Below is a small trained network, with its code and all its weights. Each question gives an input and a class and asks what happens when units are switched off, that is, made to give their printed mean instead of their output.

import numpy as np


def w(rows, s, z=0):
    codes = np.array(rows[::2]) - 128.0
    scale = np.full(codes.shape[1], s)
    scale[-1] = z or s
    return codes * scale


def norm(h):
    return h / np.sqrt((h * h).mean(-1, keepdims=True) + 1e-5)


def f(y):
    return y / 2 * (1 + np.tanh(0.7978845608 * (y + 0.044715 * y**3)))


def log_softmax(a):
    a = a - a.max(-1, keepdims=True)
    return a - np.log(np.exp(a).sum(-1, keepdims=True))


def net(x, mask):
    res = np.array(x, float).reshape(1, 6) / 4 @ E
    u = 0
    for l in range(2):
        y = f(norm(res) @ A[l][:, :-1].T + A[l][:, -1])
        res = res + np.where(mask[u : u + 15], y, B[l][:, -1]) @ B[l][:, :-1]
        u += 15
    return log_softmax(norm(res)[-1] @ U[:, :-1].T + U[:, -1])


A, B = {}, {}
E = w([
[136,80,47,152,140,42,22,31,64,117,239],'x0',
[107,128,125,118,129,128,123,132,133,123,133],'x1',
[81,73,3,247,117,198,229,186,169,164,138],'x2',
[151,204,155,235,125,75,13,216,219,138,140],'x3',
[147,140,109,133,132,132,128,122,122,121,110],'x4',
[133,118,121,120,127,134,113,115,148,142,117],'x5',
],0.0041)
A[0] = w([
[138,126,187,8,130,150,152,16,49,119,96,193],'0.n1',
[154,179,230,87,122,90,174,118,147,92,57,96],'0.n2',
[159,75,94,137,142,61,51,102,110,97,209,151],'0.n3',
[107,93,85,158,117,98,129,61,69,148,135,30],'0.n4',
[124,92,59,146,138,94,87,79,93,128,211,203],'0.n5',
[112,3,68,124,110,195,207,109,88,98,117,76],'0.n6',
[158,188,160,94,119,169,118,159,160,156,144,24],'0.n7',
[99,99,162,108,181,183,142,128,76,140,76,56],'0.n8',
[148,102,89,192,94,123,131,172,162,149,146,5],'0.n9',
[161,141,91,126,190,112,120,81,148,64,103,153],'0.n10',
[133,88,82,124,122,94,134,60,82,157,143,76],'0.n11',
[115,102,105,149,170,107,125,173,152,96,146,66],'0.n12',
[121,139,116,92,120,154,204,155,164,153,78,120],'0.n13',
[108,138,122,150,114,107,100,151,167,157,53,69],'0.n14',
[162,151,186,112,156,113,58,137,154,88,141,117],'0.n15',
],0.0057,0.0022)
B[0] = w([
[176,55,70,209,126,126,115,253,200,64,161,255],'0.n1',
[95,173,100,149,161,201,107,123,142,166,185,191],'0.n2',
[111,133,130,165,70,99,123,121,78,122,29,215],'0.n3',
[113,140,103,118,192,139,148,77,112,139,190,152],'0.n4',
[116,98,159,165,176,149,107,61,72,130,125,207],'0.n5',
[86,209,198,65,112,102,148,58,116,182,128,206],'0.n6',
[114,119,110,145,187,211,159,63,103,97,169,139],'0.n7',
[158,129,113,193,76,122,172,142,149,150,110,148],'0.n8',
[129,85,105,135,137,138,127,166,166,77,148,152],'0.n9',
[91,121,154,87,116,104,121,139,120,142,138,141],'0.n10',
[87,137,128,91,204,129,156,129,92,122,133,162],'0.n11',
[169,102,139,136,150,164,128,137,156,144,123,131],'0.n12',
[151,110,131,141,68,50,117,140,128,143,114,181],'0.n13',
[122,119,140,92,165,148,133,147,86,111,147,141],'0.n14',
[121,176,151,122,82,121,152,72,100,139,67,183],'0.n15',
],0.0055,0.0073)
A[1] = w([
[125,36,39,198,32,84,116,143,151,132,154,65],'1.n1',
[104,113,64,70,149,165,98,64,117,147,202,91],'1.n2',
[150,78,112,76,129,126,170,127,35,94,134,114],'1.n3',
[142,78,83,74,126,166,162,253,171,123,148,72],'1.n4',
[93,134,166,107,105,67,116,58,52,122,97,173],'1.n5',
[179,74,123,111,143,173,172,195,192,83,175,57],'1.n6',
[126,153,89,167,185,154,150,3,106,156,175,35],'1.n7',
[162,47,153,45,182,34,135,160,87,43,133,5],'1.n8',
[125,1,77,188,225,119,84,134,130,56,135,18],'1.n9',
[196,189,154,76,112,127,132,224,233,105,153,112],'1.n10',
[162,34,24,203,210,105,51,110,87,120,161,66],'1.n11',
[103,174,141,95,122,139,193,150,215,199,88,84],'1.n12',
[117,236,166,103,150,192,104,112,172,160,123,77],'1.n13',
[108,120,132,90,108,97,205,69,99,201,83,83],'1.n14',
[125,226,186,104,147,173,66,103,85,143,78,108],'1.n15',
],0.0059,0.002)
B[1] = w([
[123,102,167,136,199,178,142,125,100,104,108,211],'1.n1',
[106,184,174,135,190,147,118,157,125,82,175,137],'1.n2',
[102,130,135,137,155,157,122,153,180,122,118,155],'1.n3',
[180,198,61,99,135,103,69,110,153,133,171,225],'1.n4',
[200,186,79,114,131,134,99,190,255,126,139,230],'1.n5',
[150,209,103,83,123,97,28,142,166,139,105,211],'1.n6',
[127,154,115,83,181,168,85,128,180,115,139,172],'1.n7',
[98,86,126,240,131,190,142,133,126,173,65,162],'1.n8',
[135,73,168,167,65,186,178,168,83,158,83,237],'1.n9',
[102,159,74,73,177,159,134,112,164,170,168,241],'1.n10',
[120,96,189,135,87,123,207,175,139,125,117,253],'1.n11',
[170,79,120,130,82,94,100,138,93,87,109,215],'1.n12',
[89,37,151,134,187,160,194,101,81,146,135,176],'1.n13',
[112,88,153,96,65,93,142,92,45,152,142,185],'1.n14',
[75,109,145,89,147,99,176,60,77,88,177,195],'1.n15',
],0.0068,0.0055)
U = w([
[169,173,52,98,142,156,94,177,189,147,145,205],'0',
[52,132,148,82,207,156,162,51,96,136,183,163],'1',
[115,54,177,234,144,174,129,174,120,103,91,185],'2',
[139,176,171,147,93,29,66,64,110,76,97,7],'3',
[139,94,115,83,6,72,172,109,77,164,124,33],'4',
],0.013,0.0018)

Each question gives the input, the list of numbers given to net, and the class t.
The units are the neurons (one row each of A and B). Each row of codes is followed by its name. A weight is (code - 128) times the scale printed after its matrix; where a second scale follows, it is the last column's (A, B and U).
mask holds one flag per neuron, layer by layer. A switched-off neuron (its flag False) gives its mean, the last column of its row in B, instead of its output. The means were averaged over made-up inputs and are rounded, as every weight is.
A unit's drop is (log p(t) with every unit on - log p(t) with that unit switched off) / (log p(t) with every unit on - log p(t) with every unit switched off).
The circuit of an input: a set's keep is (log p(t) with only the set's units on - log p(t) with every unit switched off) / (log p(t) with every unit on - log p(t) with every unit switched off). Starting from the 12 units with the biggest drops (on a tie, the unit counted first), units are removed one at a time, each time the one whose removal leaves the highest keep (on an exact tie, the one counted first), for as long as the keep stays at least 0.8.
units of the circuit, in order: the units of the circuit, biggest drop first
unit that matters most: the unit with the biggest drop
k most important neurons: the k neurons with the biggest drops, biggest first
top k neurons in layer l: the k neurons of layer l with the biggest drops, biggest first
drop of u: that unit's drop, to one decimal
input [-3,-7,1,1,-3,7], class 0: 4 most important neurons	[0.n6; 0.n3; 0.n15; 0.n5]
input [6,-7,2,-3,-3,6], class 1: unit that matters most	0.n6
input [0,7,-4,-4,-7,2], class 0: units of the circuit, in order	[1.n4; 0.n1]
input [-4,-7,7,0,-2,7], class 4: 2 most important neurons	[0.n1; 0.n6]
input [-8,-4,1,-1,-2,5], class 4: units of the circuit, in order	[0.n1; 0.n13]
input [0,0,6,-5,-4,1], class 4: units of the circuit, in order	[0.n6; 1.n14]
input [3,-1,8,0,8,3], class 1: units of the circuit, in order	[0.n1; 0.n6]
input [-8,-6,0,1,8,-1], class 1: units of the circuit, in order	[0.n1; 1.n15]
input [-5,-7,1,-5,2,6], class 4: 3 most important neurons	[0.n6; 1.n5; 0.n13]
input [-5,-7,4,1,-3,4], class 0: top 3 neurons in layer 0	[0.n15; 0.n3; 0.n5]
input [-7,-1,0,3,3,7], class 1: 2 most important neurons	[0.n1; 1.n13]
input [0,-6,-8,-4,6,-7], class 0: top 3 neurons in layer 0	[0.n1; 0.n5; 0.n2]
input [0,4,-3,3,3,5], class 1: 2 most important neurons	[1.n15; 1.n13]
input [1,-3,-1,3,8,8], class 3: units of the circuit, in order	[0.n1]
input [-5,2,-1,0,-5,-6], class 0: 3 most important neurons	[0.n6; 0.n5; 0.n3]
input [-4,3,6,-1,5,-8], class 4: 2 most important neurons	[0.n1; 0.n6]
input [0,-7,-4,-5,-4,1], class 0: top 2 neurons in layer 0	[0.n1; 0.n5]
input [1,2,-6,-3,6,8], class 2: 2 most important neurons	[0.n1; 1.n9]
input [-4,1,2,-7,-4,8], class 4: drop of 0.n6	4.6
input [-4,4,-1,3,-3,-7], class 1: drop of 0.n1	0.7
input [4,-1,-2,-2,-7,-3], class 2: drop of 0.n11	0.0
input [8,-5,2,6,-8,3], class 2: most important neuron	[0.n6]
input [-6,-4,0,6,-3,-8], class 1: top 2 neurons in layer 1	[1.n13; 1.n5]
input [-1,7,5,5,3,-4], class 0: top 2 neurons in layer 0	[0.n5; 0.n3]
